Below is a small trained network, with its code and all its weights. Each question gives an input and a target symbol and asks what happens when units are switched off, that is, made to give their printed mean instead of their output.

import numpy as np


def w(rows, s, z=0):
    codes = np.array(rows[::2]) - 128.0
    scale = np.full(codes.shape[1], s)
    scale[-1] = z or s
    return codes * scale


def f(y):
    return y / 2 * (1 + np.tanh(0.7978845608 * (y + 0.044715 * y**3)))


def softmax(a):
    e = np.exp(a - a.max(-1, keepdims=True))
    return e / e.sum(-1, keepdims=True)


def log_softmax(a):
    a = a - a.max(-1, keepdims=True)
    return a - np.log(np.exp(a).sum(-1, keepdims=True))


def net(x, mask):
    ids = ['αγδεηθμξστψ'.index(c) for c in x.split()]
    T = len(ids)
    res = E[ids] + P[:T]
    r = res
    for j in range(2):
        rows = slice(3 * j, 3 * j + 3)
        q, k, v = (r @ M[0][rows].T for M in (Q, K, V))
        z = softmax(np.where(np.tri(T) > 0, q @ k.T / 3**0.5, -1e9)) @ v
        o = O[0][rows]
        res = res + np.where(mask[j], z, o[:, -1]) @ o[:, :-1]
    y = f(res @ A[0][:, :-1].T + A[0][:, -1])
    res = res + np.where(mask[2:18], y, B[0][:, -1]) @ B[0][:, :-1]
    return log_softmax(res[-1] @ U[:, :-1].T + U[:, -1])


Q, K, V, O, A, B = {}, {}, {}, {}, {}, {}
E = w([
[155,84,159],'α',
[178,108,191],'γ',
[51,142,96],'δ',
[61,72,155],'ε',
[83,40,136],'η',
[154,188,121],'θ',
[136,45,2],'μ',
[37,214,202],'ξ',
[206,189,208],'σ',
[164,199,86],'τ',
[211,197,211],'ψ',
],0.016)
P = w([
[61,200,95],'0',
[50,190,91],'1',
[83,196,101],'2',
[82,208,106],'3',
[76,223,125],'4',
[79,239,121],'5',
[67,232,132],'6',
[71,252,134],'7',
[36,249,147],'8',
[43,245,145],'9',
[25,223,134],'10',
],0.0028)
Q[0] = w([
[237,68,172],'H0',
[107,171,196],'H0',
[155,252,49],'H0',
[162,99,60],'H1',
[176,112,177],'H1',
[161,218,2],'H1',
],0.013)
K[0] = w([
[228,81,73],'H0',
[98,188,66],'H0',
[164,248,211],'H0',
[64,131,95],'H1',
[139,91,229],'H1',
[150,63,21],'H1',
],0.012)
V[0] = w([
[246,223,3],'H0',
[102,213,204],'H0',
[18,176,187],'H0',
[2,72,132],'H1',
[72,198,238],'H1',
[158,126,44],'H1',
],0.0079)
O[0] = w([
[81,7,52,209],'H0',
[186,162,103,253],'H0',
[187,174,145,216],'H0',
[149,67,156,57],'H1',
[191,164,97,144],'H1',
[102,138,154,153],'H1',
],0.015,0.0029)
A[0] = w([
[87,64,193,239],'N0',
[177,179,71,171],'N1',
[97,111,129,106],'N2',
[254,109,148,119],'N3',
[8,31,247,96],'N4',
[195,50,179,140],'N5',
[180,124,161,135],'N6',
[42,113,227,150],'N7',
[40,112,239,42],'N8',
[127,199,159,3],'N9',
[119,52,169,118],'N10',
[158,116,189,222],'N11',
[70,131,79,71],'N12',
[151,160,107,3],'N13',
[198,21,229,250],'N14',
[174,72,237,48],'N15',
],0.0075,0.004)
B[0] = w([
[242,116,149,185],'N0',
[62,143,159,254],'N1',
[157,82,142,138],'N2',
[69,84,146,219],'N3',
[57,250,154,215],'N4',
[64,109,133,133],'N5',
[133,81,106,170],'N6',
[209,155,72,178],'N7',
[173,66,51,164],'N8',
[129,23,57,194],'N9',
[151,185,163,153],'N10',
[141,120,76,179],'N11',
[203,89,83,170],'N12',
[149,34,167,143],'N13',
[110,27,105,171],'N14',
[171,104,161,138],'N15',
],0.016,0.0071)
U = w([
[133,85,84,207],'α',
[47,135,104,158],'γ',
[192,63,206,221],'δ',
[82,21,136,44],'ε',
[188,58,118,130],'η',
[34,139,82,171],'θ',
[240,82,118,2],'μ',
[110,43,170,25],'ξ',
[173,157,176,210],'σ',
[111,82,3,182],'τ',
[48,146,132,21],'ψ',
],0.0068,0.0047)

Each question gives the input, a string of symbols that net reads in full, and the target symbol t.
The units are the heads (3 rows each of Q, K, V and O) and the neurons (one row each of A and B). Each row of codes is followed by its name. A weight is (code - 128) times the scale printed after its matrix; where a second scale follows, it is the last column's (O, A, B and U).
mask holds one flag per unit, heads first, then neurons. A switched-off unit (its flag False) gives its mean, the last column of its rows in O or B, instead of its output. The means were averaged over made-up inputs and are rounded, as every weight is.
A unit's drop is (log p(t) with every unit on - log p(t) with that unit switched off) / (log p(t) with every unit on - log p(t) with every unit switched off).
The circuit of an input: a set's keep is (log p(t) with only the set's units on - log p(t) with every unit switched off) / (log p(t) with every unit on - log p(t) with every unit switched off). Starting from the 12 units with the biggest drops (on a tie, the unit counted first), units are removed one at a time, each time the one whose removal leaves the highest keep (on an exact tie, the one counted first), for as long as the keep stays at least 0.8.
units of the circuit, in order: the units of the circuit, biggest drop first
unit that matters most: the unit with the biggest drop
k most important neurons: the k neurons with the biggest drops, biggest first
heads that matter: for each layer, one digit per head in row order, 1 if its drop is at least 0.15 and else 0, layers parted by /
drop of u: that unit's drop, to one decimal
input α τ α α γ τ γ μ τ τ η, target σ: 3 most important neurons : (N4, N0, N10)
input τ τ τ δ α η τ ε τ μ σ, target τ: units of the circuit, in order : (H0)
input η τ γ α η α η τ τ μ η, target σ: units of the circuit, in order : (N4, H0, N0, N7)
input τ η μ τ τ θ, target σ: units of the circuit, in order : (N4, H1, N0, N7)
input τ τ η τ θ μ δ α γ, target σ: units of the circuit, in order : (N4, H0, N0, N10)
input η α τ μ η γ θ ε, target σ: units of the circuit, in order : (N4, H0, N0, N7)
input μ τ α α α ε, target σ: 4 most important neurons : (N4, N0, N10, N9)
input τ μ μ δ, target σ: 4 most important neurons : (N4, N0, N9, N7)
input η ε η, target η: heads that matter : 11
input α θ γ ξ η τ ξ, target ε: 2 most important neurons : (N9, N3)
input θ ξ τ δ α, target ε: 2 most important neurons : (N3, N14)
input μ δ η α θ γ τ δ, target σ: 3 most important neurons : (N4, N0, N9)
input γ α η ξ θ, target ε: 3 most important neurons : (N3, N9, N1)
input δ τ η ξ η, target ε: 2 most important neurons : (N3, N14)
input τ η θ τ τ ξ, target ε: 2 most important neurons : (N9, N13)
input α η τ μ α γ δ μ α τ, target σ: unit that matters most : N4
input α α α α η ξ τ η ε γ, target ε: 2 most important neurons : (N3, N14)
input α τ τ τ α ε ξ α θ, target ε: 2 most important neurons : (N9, N3)
input τ η α α η, target μ: 2 most important neurons : (N7, N1)
input τ ξ γ τ τ γ, target ε: most important neuron : (N14)
input γ θ τ θ μ τ τ α α γ θ, target σ: 4 most important neurons : (N4, N0, N9, N10)
input τ ξ δ τ, target ε: 2 most important neurons : (N3, N9)
input τ η δ τ τ α η, target μ: drop of N7 : 0.2
input δ η μ γ η θ τ μ, target σ: drop of N14 : 0.0
input μ θ η α, target σ: drop of N10 : 0.8
input τ ξ α, target ε: drop of H1 : 1.1
